Here is a tiny trained network, its code and every weight. The questions are about switching its units off for an input and a class, where a switched-off unit gives its printed mean instead of its output.

import numpy as np


def w(rows, s, z=0):
    codes = np.array(rows[::2]) - 128.0
    scale = np.full(codes.shape[1], s)
    scale[-1] = z or s
    return codes * scale


def f(y):
    return np.maximum(y, 0)


def log_softmax(a):
    a = a - a.max(-1, keepdims=True)
    return a - np.log(np.exp(a).sum(-1, keepdims=True))


def net(x, mask):
    res = np.array(x, float).reshape(1, 6) / 4 @ E
    y = f(res @ A[0][:, :-1].T + A[0][:, -1])
    res = res + np.where(mask, y, B[0][:, -1]) @ B[0][:, :-1]
    return log_softmax(res[-1] @ U[:, :-1].T + U[:, -1])


A, B = {}, {}
E = w([
[215,52,139,161,131,134,155,121,55],'x0',
[167,118,139,214,83,146,122,89,211],'x1',
[108,84,113,94,94,103,246,113,124],'x2',
[147,168,97,144,85,197,189,169,102],'x3',
[121,115,130,135,125,133,124,136,125],'x4',
[133,132,179,91,174,224,144,105,148],'x5',
],0.012)
A[0] = w([
[99,83,247,99,198,3,168,53,145,92],'n1',
[44,186,109,135,164,125,138,171,168,3],'n2',
[141,192,91,162,84,167,197,154,106,48],'n3',
[142,177,54,122,112,182,176,140,114,131],'n4',
[136,89,145,242,128,139,178,114,254,124],'n5',
[116,76,196,92,152,47,107,47,173,87],'n6',
[137,92,224,44,131,194,144,105,156,97],'n7',
[39,93,157,125,78,118,245,65,103,70],'n8',
[101,164,128,75,123,130,130,166,214,162],'n9',
[243,104,163,160,196,120,153,105,37,228],'n10',
[115,119,83,98,100,81,179,94,133,76],'n11',
[125,109,43,125,74,43,108,149,121,74],'n12',
[81,117,92,58,216,115,145,203,36,36],'n13',
],0.0089,0.0029)
B[0] = w([
[94,169,97,171,110,164,67,181,135,230],'n1',
[112,146,159,188,98,92,156,133,168,185],'n2',
[87,121,85,138,73,182,65,133,91,189],'n3',
[17,123,129,165,86,187,54,177,170,188],'n4',
[204,177,95,148,115,84,127,62,103,233],'n5',
[37,81,29,210,51,157,55,142,81,212],'n6',
[237,101,107,75,63,165,161,167,194,211],'n7',
[149,200,209,131,180,114,2,156,101,226],'n8',
[124,110,179,120,34,35,182,144,210,197],'n9',
[64,145,191,172,77,72,163,215,153,255],'n10',
[154,172,108,83,165,87,65,148,122,183],'n11',
[145,31,62,81,152,133,150,186,202,193],'n12',
[241,158,108,167,11,126,138,6,72,227],'n13',
],0.0082,0.012)
U = w([
[40,117,78,184,95,199,102,149,93,80],'0',
[82,112,213,169,77,28,192,178,139,174],'1',
[205,172,67,180,97,80,171,21,60,52],'2',
[125,194,179,154,153,91,65,183,105,160],'3',
[122,106,145,134,93,89,133,164,128,254],'4',
[190,2,44,51,90,139,179,219,187,160],'5',
[85,32,154,71,194,75,208,167,89,40],'6',
],0.0075,0.0038)

Each question gives the input, the list of numbers given to net, and the class t.
The units are the neurons (one row each of A and B). Each row of codes is followed by its name. A weight is (code - 128) times the scale printed after its matrix; where a second scale follows, it is the last column's (A, B and U).
mask holds one flag per neuron, in row order. A switched-off neuron (its flag False) gives its mean, the last column of its row in B, instead of its output. The means were averaged over made-up inputs and are rounded, as every weight is.
A unit's drop is (log p(t) with every unit on - log p(t) with that unit switched off) / (log p(t) with every unit on - log p(t) with every unit switched off).
The circuit of an input: a set's keep is (log p(t) with only the set's units on - log p(t) with every unit switched off) / (log p(t) with every unit on - log p(t) with every unit switched off). Starting from the 12 units with the biggest drops (on a tie, the unit counted first), units are removed one at a time, each time the one whose removal leaves the highest keep (on an exact tie, the one counted first), for as long as the keep stays at least 0.8.
circuit, biggest first: the units of the circuit, biggest drop first
unit that matters most: the unit with the biggest drop
k most important neurons: the k neurons with the biggest drops, biggest first
drop when u is switched off: that unit's drop, to one decimal
input [-1,7,3,1,7,0], class 2: unit that matters most => n5
input [4,7,8,-1,0,-6], class 3: 4 most important neurons => [n8; n13; n11; n7]
input [-8,-7,2,5,1,1], class 1: 2 most important neurons => [n9; n2]
input [-6,0,-5,-4,5,1], class 1: 3 most important neurons => [n9; n8; n2]
input [-1,-4,5,1,0,-4], class 3: 4 most important neurons => [n8; n7; n5; n11]
input [-4,0,-6,-3,5,8], class 5: circuit, biggest first => [n7; n8]
input [7,3,-7,0,-5,-5], class 1: 2 most important neurons => [n10; n8]
input [-1,1,-6,-6,3,-5], class 0: circuit, biggest first => [n6; n8]
input [-2,5,-2,1,3,-6], class 5: 2 most important neurons => [n12; n13]
input [2,6,6,-5,-5,6], class 2: 2 most important neurons => [n5; n4]
input [-2,7,8,6,1,0], class 3: 3 most important neurons => [n8; n13; n4]
input [-5,-5,7,0,1,0], class 3: 3 most important neurons => [n8; n11; n10]
input [4,1,-3,3,-4,3], class 1: 4 most important neurons => [n10; n6; n8; n1]
input [-4,1,4,2,-5,7], class 5: unit that matters most => n7
input [4,4,8,-8,0,2], class 0: 2 most important neurons => [n6; n1]
input [0,-8,0,7,6,-1], class 2: drop when n4 is switched off => -0.1
input [6,-3,-6,3,-5,7], class 5: drop when n7 is switched off => 1.2
input [-3,-4,3,-4,1,-3], class 0: drop when n10 is switched off => 0.4
